Below is a small trained network, with its code and all its weights. Each question gives an input and a target symbol and asks what happens when units are switched off, that is, made to give their printed mean instead of their output.

import numpy as np


def w(rows, s, z=0):
    codes = np.array(rows[::2]) - 128.0
    scale = np.full(codes.shape[1], s)
    scale[-1] = z or s
    return codes * scale


def f(y):
    return np.maximum(y, 0)


def softmax(a):
    e = np.exp(a - a.max(-1, keepdims=True))
    return e / e.sum(-1, keepdims=True)


def log_softmax(a):
    a = a - a.max(-1, keepdims=True)
    return a - np.log(np.exp(a).sum(-1, keepdims=True))


def net(x, mask):
    ids = ['αβδμξτψω'.index(c) for c in x.split()]
    T = len(ids)
    res = E[ids] + P[:T]
    q, k, v = (res @ M[0].T for M in (Q, K, V))
    z = softmax(np.where(np.tri(T) > 0, q @ k.T / 4**0.5, -1e9)) @ v
    res = res + np.where(mask[0], z, O[0][:, -1]) @ O[0][:, :-1]
    y = f(res @ A[0][:, :-1].T + A[0][:, -1])
    res = res + np.where(mask[1:9], y, B[0][:, -1]) @ B[0][:, :-1]
    return log_softmax(res[-1] @ U[:, :-1].T + U[:, -1])


Q, K, V, O, A, B = {}, {}, {}, {}, {}, {}
E = w([
[72,55,120,132,92,130,115,83,76,83,177],'α',
[186,184,114,142,55,133,153,144,128,45,216],'β',
[147,156,111,72,133,153,92,86,93,84,139],'δ',
[129,122,150,190,117,98,92,54,167,104,71],'μ',
[116,139,157,134,163,73,141,74,147,164,198],'ξ',
[147,130,104,180,65,100,153,152,147,198,142],'τ',
[159,183,143,108,114,93,212,156,86,159,102],'ψ',
[6,188,70,176,166,73,121,102,99,113,78],'ω',
],0.022)
P = w([
[90,94,200,81,61,93,77,146,57,95,175],'0',
[187,91,138,30,86,107,94,141,165,157,122],'1',
[149,142,143,67,87,133,115,115,139,176,98],'2',
[206,135,75,77,102,105,151,93,177,164,97],'3',
[140,172,105,127,97,118,166,71,105,144,97],'4',
[127,174,83,139,106,142,192,28,112,139,95],'5',
[96,199,128,168,96,174,172,28,55,142,87],'6',
[61,206,140,196,102,184,177,2,31,109,96],'7',
],0.0095)
Q[0] = w([
[179,30,57,79,172,121,118,177,220,113,136],'h0',
[164,139,161,95,70,70,77,102,155,190,117],'h0',
[93,110,250,153,216,150,90,254,155,131,124],'h0',
[139,114,173,106,86,197,90,166,113,160,108],'h0',
],0.0098)
K[0] = w([
[239,44,186,48,117,112,65,171,190,112,115],'h0',
[99,108,152,111,163,10,168,184,72,212,89],'h0',
[137,18,239,87,52,183,112,139,111,74,182],'h0',
[137,164,255,146,116,32,95,155,103,64,149],'h0',
],0.0088)
V[0] = w([
[152,100,166,168,31,177,180,202,177,176,224],'h0',
[155,198,192,47,139,64,191,147,105,205,159],'h0',
[104,169,52,173,85,81,117,166,103,171,31],'h0',
[171,74,254,236,197,46,59,95,188,181,114],'h0',
],0.006)
O[0] = w([
[101,150,126,146,135,233,50,32,83,173,248,34],'h0',
[115,159,233,205,142,193,235,168,119,56,190,185],'h0',
[2,139,248,53,104,182,43,149,85,208,116,254],'h0',
[173,149,199,132,202,80,89,4,25,135,79,97],'h0',
],0.0083,0.0071)
A[0] = w([
[162,188,51,211,100,101,81,76,107,88,189,58],'n0',
[165,168,125,165,208,155,122,3,112,165,165,118],'n1',
[164,157,111,56,126,107,130,82,61,60,195,91],'n2',
[141,74,166,151,69,46,101,83,164,86,102,46],'n3',
[82,98,35,207,139,207,134,126,161,171,205,20],'n4',
[176,75,121,211,134,75,197,51,127,44,110,45],'n5',
[123,121,99,147,142,99,157,168,144,235,100,136],'n6',
[146,112,223,193,162,158,195,142,127,95,160,5],'n7',
],0.007,0.0033)
B[0] = w([
[129,43,86,67,166,186,140,166,125,197,53,203],'n0',
[167,70,56,209,153,189,88,230,111,97,133,253],'n1',
[108,202,171,161,105,52,109,66,73,205,110,220],'n2',
[78,148,40,152,96,93,161,55,143,115,148,212],'n3',
[180,149,185,98,219,149,117,157,217,92,56,195],'n4',
[179,106,148,113,195,79,187,187,142,104,91,214],'n5',
[133,148,197,255,166,182,88,155,60,141,192,201],'n6',
[49,140,100,93,133,151,99,85,167,205,94,238],'n7',
],0.0081,0.0076)
U = w([
[196,128,169,107,202,138,184,133,91,117,75,124],'α',
[168,118,82,169,91,177,72,127,102,178,142,170],'β',
[167,192,93,121,108,113,111,22,168,192,62,99],'δ',
[161,181,58,125,132,128,136,178,156,48,176,255],'μ',
[113,181,199,89,193,115,173,46,183,157,171,170],'ξ',
[157,126,113,2,209,182,87,117,178,147,42,84],'τ',
[92,166,64,97,177,111,78,183,162,150,104,48],'ψ',
[96,45,27,61,117,145,137,112,137,209,132,68],'ω',
],0.0065,0.0053)

Each question gives the input, a string of symbols that net reads in full, and the target symbol t.
The units are the heads (4 rows each of Q, K, V and O) and the neurons (one row each of A and B). Each row of codes is followed by its name. A weight is (code - 128) times the scale printed after its matrix; where a second scale follows, it is the last column's (O, A, B and U).
mask holds one flag per unit, heads first, then neurons. A switched-off unit (its flag False) gives its mean, the last column of its rows in O or B, instead of its output. The means were averaged over made-up inputs and are rounded, as every weight is.
A unit's drop is (log p(t) with every unit on - log p(t) with that unit switched off) / (log p(t) with every unit on - log p(t) with every unit switched off).
The circuit of an input: a set's keep is (log p(t) with only the set's units on - log p(t) with every unit switched off) / (log p(t) with every unit on - log p(t) with every unit switched off). Starting from all 9 units, units are removed one at a time, each time the one whose removal leaves the highest keep (on an exact tie, the one counted first), for as long as the keep stays at least 0.8.
circuit, biggest first: the units of the circuit, biggest drop first
top k neurons: the k neurons with the biggest drops, biggest first
drop when u is switched off: that unit's drop, to one decimal
input ξ ξ ξ μ α β, target δ: circuit, biggest first => h0
input μ ξ β β α, target τ: top 3 neurons => n4, n0, n6
input β β β, target τ: circuit, biggest first => h0, n4, n0
input δ δ α, target μ: circuit, biggest first => h0, n7
input ξ β μ ψ, target ξ: top 3 neurons => n1, n7, n0
input β β α, target τ: circuit, biggest first => n4, h0, n0
input β β ψ ξ ξ μ, target α: top 2 neurons => n5, n1
input ξ α ξ α τ α, target β: circuit, biggest first => h0, n1
input β μ α, target δ: circuit, biggest first => h0, n2
input ψ δ α μ ξ α α δ, target μ: top 2 neurons => n7, n4
input ψ ψ τ δ α δ, target μ: top 2 neurons => n7, n0
input ψ δ α α β ξ, target α: drop when h0 is switched off => 1.0
input α τ μ, target β: drop when h0 is switched off => 1.3
input ξ β δ μ α α τ β, target β: circuit, biggest first => h0
input μ α δ α ξ ψ μ, target ξ: drop when n1 is switched off => 0.2
